Below is a small trained network, with its code and all its weights. Each question gives an input and a class and asks what happens when units are switched off, that is, made to give their printed mean instead of their output.

import numpy as np


def w(rows, s, z=0):
    codes = np.array(rows[::2]) - 128.0
    scale = np.full(codes.shape[1], s)
    scale[-1] = z or s
    return codes * scale


def norm(h):
    return h / np.sqrt((h * h).mean(-1, keepdims=True) + 1e-5)


def f(y):
    return y / 2 * (1 + np.tanh(0.7978845608 * (y + 0.044715 * y**3)))


def log_softmax(a):
    a = a - a.max(-1, keepdims=True)
    return a - np.log(np.exp(a).sum(-1, keepdims=True))


def net(x, mask):
    res = np.array(x, float).reshape(1, 6) / 4 @ E
    u = 0
    for l in range(2):
        y = f(norm(res) @ A[l][:, :-1].T + A[l][:, -1])
        res = res + np.where(mask[u : u + 9], y, B[l][:, -1]) @ B[l][:, :-1]
        u += 9
    return log_softmax(norm(res)[-1] @ U[:, :-1].T + U[:, -1])


A, B = {}, {}
E = w([
[54,181,120,59,209,213],'x0',
[156,96,158,100,247,65],'x1',
[157,106,228,168,141,208],'x2',
[159,109,111,98,87,97],'x3',
[85,129,92,106,93,182],'x4',
[100,25,166,57,125,128],'x5',
],0.011)
A[0] = w([
[96,123,98,93,158,195,39],'L0N1',
[181,146,190,219,187,169,3],'L0N2',
[136,54,124,123,74,80,24],'L0N3',
[150,212,4,137,189,24,13],'L0N4',
[128,131,98,155,27,142,35],'L0N5',
[152,160,105,136,35,134,30],'L0N6',
[59,156,131,75,148,182,36],'L0N7',
[144,155,104,170,31,153,65],'L0N8',
[122,161,94,123,140,87,97],'L0N9',
],0.019,0.0047)
B[0] = w([
[58,111,117,133,129,188,185],'L0N1',
[164,160,251,175,111,151,227],'L0N2',
[114,61,90,146,94,121,185],'L0N3',
[51,203,115,101,159,20,247],'L0N4',
[183,183,64,166,75,154,211],'L0N5',
[165,174,84,145,73,150,199],'L0N6',
[129,115,82,90,185,182,206],'L0N7',
[202,188,54,141,74,163,230],'L0N8',
[115,155,129,135,150,94,161],'L0N9',
],0.029,0.011)
A[1] = w([
[136,6,125,77,76,84,85],'L1N1',
[176,95,223,140,150,138,41],'L1N2',
[81,140,135,94,142,43,1],'L1N3',
[125,12,102,150,116,103,113],'L1N4',
[86,129,133,123,138,67,96],'L1N5',
[103,100,110,87,180,196,30],'L1N6',
[142,118,96,122,118,114,87],'L1N7',
[84,93,112,79,202,217,76],'L1N8',
[147,119,111,103,174,134,55],'L1N9',
],0.023,0.0046)
B[1] = w([
[154,4,93,130,118,87,181],'L1N1',
[180,141,228,133,166,112,211],'L1N2',
[115,156,135,79,213,72,214],'L1N3',
[111,21,111,220,152,94,179],'L1N4',
[99,140,119,139,167,95,192],'L1N5',
[58,97,137,94,109,208,209],'L1N6',
[207,122,115,133,191,158,148],'L1N7',
[51,82,135,56,72,198,251],'L1N8',
[79,156,160,177,47,128,136],'L1N9',
],0.028,0.011)
U = w([
[186,211,18,148,69,159,135],'0',
[66,202,86,91,214,33,76],'1',
[171,148,249,149,159,148,44],'2',
[37,113,116,61,131,221,250],'3',
[141,25,88,168,147,83,78],'4',
],0.017,0.0019)

Each question gives the input, the list of numbers given to net, and the class t.
The units are the neurons (one row each of A and B). Each row of codes is followed by its name. A weight is (code - 128) times the scale printed after its matrix; where a second scale follows, it is the last column's (A, B and U).
mask holds one flag per neuron, layer by layer. A switched-off neuron (its flag False) gives its mean, the last column of its row in B, instead of its output. The means were averaged over made-up inputs and are rounded, as every weight is.
A unit's drop is (log p(t) with every unit on - log p(t) with that unit switched off) / (log p(t) with every unit on - log p(t) with every unit switched off).
The circuit of an input: a set's keep is (log p(t) with only the set's units on - log p(t) with every unit switched off) / (log p(t) with every unit on - log p(t) with every unit switched off). Starting from the 12 units with the biggest drops (on a tie, the unit counted first), units are removed one at a time, each time the one whose removal leaves the highest keep (on an exact tie, the one counted first), for as long as the keep stays at least 0.8.
units of the circuit, in order: the units of the circuit, biggest drop first
top k neurons: the k neurons with the biggest drops, biggest first
k most important neurons of layer l: the k neurons of layer l with the biggest drops, biggest first
drop of u: that unit's drop, to one decimal
input [-6,6,2,-3,-3,-5], class 2: units of the circuit, in order : L0N2
input [-8,1,-7,8,-3,4], class 4: top 3 neurons : L0N3, L1N1, L1N4
input [6,-8,7,2,5,-4], class 0: top 2 neurons : L0N8, L0N5
input [-2,-7,7,-2,-5,1], class 0: top 2 neurons : L0N8, L0N5
input [-2,-2,-8,4,-3,5], class 4: top 2 neurons : L0N3, L0N2
input [-7,-1,0,-5,5,5], class 0: top 2 neurons : L0N5, L0N8
input [-5,-2,-7,2,6,5], class 0: top 2 neurons : L0N5, L0N6
input [0,-2,-7,8,2,-5], class 1: 2 most important neurons of layer 0 : L0N4, L0N9
input [5,-7,3,-3,-3,-5], class 0: top 2 neurons : L0N8, L1N8
input [-3,-1,-6,-5,3,5], class 4: drop of L0N3 : 0.2
input [-2,5,5,6,6,-8], class 2: drop of L0N2 : 0.6
input [4,-1,-8,-1,4,-8], class 1: drop of L1N5 : 0.0
input [-2,-1,8,4,5,-3], class 0: drop of L0N8 : 0.2
input [3,3,-6,-1,2,1], class 1: units of the circuit, in order : L0N4
